Below are the code and all the weights of a small trained network. Each question names an input and a target symbol and asks about switching units off, where a switched-off unit gives its printed mean instead of its output.

import numpy as np


def w(rows, s, z=0):
    codes = np.array(rows[::2]) - 128.0
    scale = np.full(codes.shape[1], s)
    scale[-1] = z or s
    return codes * scale


def norm(h):
    return h / np.sqrt((h * h).mean(-1, keepdims=True) + 1e-5)


def f(y):
    return np.maximum(y, 0)


def softmax(a):
    e = np.exp(a - a.max(-1, keepdims=True))
    return e / e.sum(-1, keepdims=True)


def log_softmax(a):
    a = a - a.max(-1, keepdims=True)
    return a - np.log(np.exp(a).sum(-1, keepdims=True))


def net(x, mask):
    ids = ['αβδζξφω'.index(c) for c in x.split()]
    T = len(ids)
    res = E[ids] + P[:T]
    r = norm(res)
    for j in range(2):
        rows = slice(4 * j, 4 * j + 4)
        q, k, v = (r @ M[0][rows].T for M in (Q, K, V))
        z = softmax(np.where(np.tri(T) > 0, q @ k.T / 4**0.5, -1e9)) @ v
        o = O[0][rows]
        res = res + np.where(mask[j], z, o[:, -1]) @ o[:, :-1]
    y = f(norm(res) @ A[0][:, :-1].T + A[0][:, -1])
    res = res + np.where(mask[2:10], y, B[0][:, -1]) @ B[0][:, :-1]
    return log_softmax(norm(res)[-1] @ U[:, :-1].T + U[:, -1])


Q, K, V, O, A, B = {}, {}, {}, {}, {}, {}
E = w([
[132,83,171,104,217,144,92,131,107,96],'α',
[123,159,30,108,154,106,122,177,90,105],'β',
[156,252,115,247,176,137,183,127,157,193],'δ',
[132,157,159,73,70,187,65,181,92,155],'ζ',
[127,113,202,116,185,60,84,112,93,94],'ξ',
[133,209,120,253,143,93,154,207,234,174],'φ',
[171,112,179,102,193,88,65,114,114,102],'ω',
],0.018)
P = w([
[168,109,185,93,170,101,244,136,198,153],'0',
[127,155,190,151,198,139,129,229,122,184],'1',
[147,139,164,151,161,144,117,211,94,137],'2',
[169,143,159,158,133,141,113,201,84,92],'3',
[147,154,137,119,108,171,78,155,90,50],'4',
[149,171,145,124,136,148,74,152,102,51],'5',
],0.011)
Q[0] = w([
[119,152,3,91,70,96,185,61,110,156],'H1',
[68,109,26,86,67,134,148,211,167,144],'H1',
[101,227,79,188,102,167,172,164,135,164],'H1',
[138,223,120,206,160,175,112,174,130,114],'H1',
[126,27,165,74,195,59,96,90,112,95],'H2',
[120,136,112,110,80,115,105,109,170,136],'H2',
[133,140,100,168,108,108,144,204,109,146],'H2',
[128,184,132,205,197,156,95,155,156,33],'H2',
],0.039)
K[0] = w([
[108,179,45,164,114,180,166,106,82,160],'H1',
[73,157,64,202,166,93,122,212,137,151],'H1',
[120,133,83,139,143,152,66,151,52,77],'H1',
[127,138,121,62,147,115,88,124,100,57],'H1',
[130,126,132,182,175,68,254,75,198,180],'H2',
[139,154,142,123,106,106,107,139,156,157],'H2',
[125,129,127,138,125,107,91,151,73,110],'H2',
[134,93,87,84,138,109,107,60,148,23],'H2',
],0.038)
V[0] = w([
[91,107,146,139,104,144,77,220,214,69],'H1',
[180,187,126,119,113,126,200,187,195,87],'H1',
[114,120,80,3,120,91,136,167,60,147],'H1',
[139,163,106,122,154,198,195,114,99,117],'H1',
[83,113,77,116,124,80,145,200,188,97],'H2',
[87,88,115,196,187,175,206,73,75,121],'H2',
[135,114,35,152,212,108,84,108,120,97],'H2',
[208,180,135,22,126,207,149,161,110,150],'H2',
],0.027)
O[0] = w([
[126,148,162,123,49,83,47,175,173,121,164],'H1',
[153,77,96,75,61,61,134,137,91,95,184],'H1',
[186,115,11,155,138,111,86,124,163,185,106],'H1',
[198,135,150,119,142,156,78,47,103,166,113],'H1',
[172,98,202,114,14,127,148,159,173,160,104],'H2',
[211,223,215,159,151,60,136,48,172,103,133],'H2',
[229,90,145,139,82,49,177,90,93,95,151],'H2',
[40,131,137,57,143,87,39,162,129,141,249],'H2',
],0.012,0.015)
A[0] = w([
[135,186,83,202,103,142,204,138,127,149,74],'N1',
[124,254,117,200,119,130,153,115,189,180,94],'N2',
[104,121,115,129,136,136,147,113,130,78,106],'N3',
[147,103,178,93,147,137,136,58,65,124,97],'N4',
[127,198,90,213,57,218,212,128,186,216,2],'N5',
[111,181,54,209,124,136,206,172,126,120,107],'N6',
[140,66,107,85,136,178,107,101,121,120,119],'N7',
[239,59,24,148,71,111,137,105,114,143,20],'N8',
],0.041,0.008)
B[0] = w([
[89,97,89,67,93,179,48,163,66,63,162],'N1',
[134,132,111,252,133,132,117,173,105,45,251],'N2',
[116,122,124,151,112,145,110,140,133,179,157],'N3',
[106,137,106,77,121,138,107,35,113,78,202],'N4',
[139,52,59,23,165,145,196,132,244,52,156],'N5',
[155,145,173,143,145,101,185,83,197,204,203],'N6',
[83,150,107,126,100,136,125,150,127,140,149],'N7',
[248,118,118,81,171,169,143,175,82,152,196],'N8',
],0.037,0.028)
U = w([
[136,81,214,127,63,97,143,174,133,80,64],'α',
[120,154,145,192,149,130,202,108,177,183,184],'β',
[131,58,77,126,156,169,196,155,226,45,5],'δ',
[225,109,117,122,167,160,160,181,77,130,132],'ζ',
[45,98,67,134,144,162,114,183,101,148,110],'ξ',
[122,152,132,109,156,125,143,48,93,63,189],'φ',
[134,150,124,254,156,135,148,156,107,49,181],'ω',
],0.006,0.0025)

Each question gives the input, a string of symbols that net reads in full, and the target symbol t.
The units are the heads (4 rows each of Q, K, V and O) and the neurons (one row each of A and B). Each row of codes is followed by its name. A weight is (code - 128) times the scale printed after its matrix; where a second scale follows, it is the last column's (O, A, B and U).
mask holds one flag per unit, heads first, then neurons. A switched-off unit (its flag False) gives its mean, the last column of its rows in O or B, instead of its output. The means were averaged over made-up inputs and are rounded, as every weight is.
A unit's drop is (log p(t) with every unit on - log p(t) with that unit switched off) / (log p(t) with every unit on - log p(t) with every unit switched off).
The circuit of an input: a set's keep is (log p(t) with only the set's units on - log p(t) with every unit switched off) / (log p(t) with every unit on - log p(t) with every unit switched off). Starting from all 10 units, units are removed one at a time, each time the one whose removal leaves the highest keep (on an exact tie, the one counted first), for as long as the keep stays at least 0.8.
circuit, biggest first: the units of the circuit, biggest drop first
unit that matters most: the unit with the biggest drop
top k neurons: the k neurons with the biggest drops, biggest first
heads that matter: for each layer, one digit per head in row order, 1 if its drop is at least 0.15 and else 0, layers parted by /
drop when u is switched off: that unit's drop, to one decimal
input ξ δ α δ ζ ξ, target β: circuit, biggest first	(H1 H2 N6)
input δ δ δ δ ξ δ, target δ: circuit, biggest first	(H1 N5)
input δ δ ξ φ, target δ: heads that matter	11
input α δ δ α, target φ: unit that matters most	N2
input ξ ξ δ φ δ, target δ: heads that matter	01
input δ φ δ φ, target α: heads that matter	10
input ζ δ α δ ξ, target ζ: circuit, biggest first	(H1 N8)
input ζ δ β ω, target ζ: heads that matter	10
input α ξ δ φ, target δ: heads that matter	01
input β φ δ α, target α: heads that matter	11
input ω δ δ ω, target ξ: top 3 neurons	(N2 N6 N8)
input δ φ β φ, target ζ: drop when N8 is switched off	0.2
input φ ζ φ δ δ α, target δ: drop when H2 is switched off	2.0
input α δ δ ω, target φ: drop when N2 is switched off	0.2
input β ξ ξ ω, target α: top 3 neurons	(N2 N8 N6)
input ζ δ α, target ζ: drop when N8 is switched off	0.1
input β α δ δ δ ξ, target α: unit that matters most	H2
